Here is a tiny trained network, its code and every weight. The questions are about switching its units off for an input and a class, where a switched-off unit gives its printed mean instead of its output.

import numpy as np


def w(rows, s, z=0):
    codes = np.array(rows[::2]) - 128.0
    scale = np.full(codes.shape[1], s)
    scale[-1] = z or s
    return codes * scale


def f(y):
    return y / 2 * (1 + np.tanh(0.7978845608 * (y + 0.044715 * y**3)))


def log_softmax(a):
    a = a - a.max(-1, keepdims=True)
    return a - np.log(np.exp(a).sum(-1, keepdims=True))


def net(x, mask):
    res = np.array(x, float).reshape(1, 7) / 4 @ E
    y = f(res @ A[0][:, :-1].T + A[0][:, -1])
    res = res + np.where(mask, y, B[0][:, -1]) @ B[0][:, :-1]
    return log_softmax(res[-1] @ U[:, :-1].T + U[:, -1])


A, B = {}, {}
E = w([
[80,125,158,97,69],'x0',
[10,174,139,166,145],'x1',
[160,160,162,134,123],'x2',
[153,147,125,213,170],'x3',
[139,97,120,144,76],'x4',
[169,200,213,254,103],'x5',
[121,185,168,95,60],'x6',
],0.0077)
A[0] = w([
[127,169,170,91,134,98],'N1',
[105,175,175,82,89,174],'N2',
[183,68,123,166,130,186],'N3',
[116,173,86,176,194,251],'N4',
[157,84,75,107,104,184],'N5',
[114,125,173,186,180,159],'N6',
[137,158,157,168,186,229],'N7',
[94,8,68,101,155,225],'N8',
[63,130,192,68,80,197],'N9',
[115,60,105,96,166,137],'N10',
[118,145,129,198,121,198],'N11',
],0.013,0.0028)
B[0] = w([
[22,135,141,222,88,147],'N1',
[91,35,63,209,66,188],'N2',
[165,70,203,43,98,176],'N3',
[127,136,208,179,198,196],'N4',
[219,101,144,121,145,185],'N5',
[156,187,209,107,143,188],'N6',
[110,207,232,131,173,199],'N7',
[152,83,84,2,197,255],'N8',
[53,29,58,207,71,215],'N9',
[114,51,76,50,230,195],'N10',
[115,170,192,58,107,192],'N11',
],0.0074,0.0098)
U = w([
[182,70,184,133,80,221],'0',
[112,200,236,216,158,5],'1',
[54,67,88,224,2,87],'2',
[118,53,72,60,212,40],'3',
],0.0087,0.0022)

Each question gives the input, the list of numbers given to net, and the class t.
The units are the neurons (one row each of A and B). Each row of codes is followed by its name. A weight is (code - 128) times the scale printed after its matrix; where a second scale follows, it is the last column's (A, B and U).
mask holds one flag per neuron, in row order. A switched-off neuron (its flag False) gives its mean, the last column of its row in B, instead of its output. The means were averaged over made-up inputs and are rounded, as every weight is.
A unit's drop is (log p(t) with every unit on - log p(t) with that unit switched off) / (log p(t) with every unit on - log p(t) with every unit switched off).
The circuit of an input: a set's keep is (log p(t) with only the set's units on - log p(t) with every unit switched off) / (log p(t) with every unit on - log p(t) with every unit switched off). Starting from all 11 units, units are removed one at a time, each time the one whose removal leaves the highest keep (on an exact tie, the one counted first), for as long as the keep stays at least 0.8.
units of the circuit, in order: the units of the circuit, biggest drop first
k most important neurons: the k neurons with the biggest drops, biggest first
drop of u: that unit's drop, to one decimal
input [8,3,7,-6,-4,8,-3], class 2: units of the circuit, in order	N2
input [1,-6,0,6,1,6,-1], class 1: units of the circuit, in order	N7, N8
input [-6,3,7,6,-8,-8,7], class 1: units of the circuit, in order	N8, N4
input [6,7,-4,5,-2,-2,-3], class 1: units of the circuit, in order	N4, N6
input [-1,-3,6,3,1,2,2], class 1: units of the circuit, in order	N8, N9
input [7,8,-4,3,-4,1,0], class 2: 2 most important neurons	N9, N2
input [0,-8,8,8,-6,0,6], class 1: 2 most important neurons	N8, N7
input [4,2,4,0,1,-2,-2], class 2: drop of N8	0.2
input [6,1,-6,0,4,5,-8], class 1: drop of N3	-0.1
input [-2,-6,3,-4,-6,-2,5], class 2: drop of N8	0.3
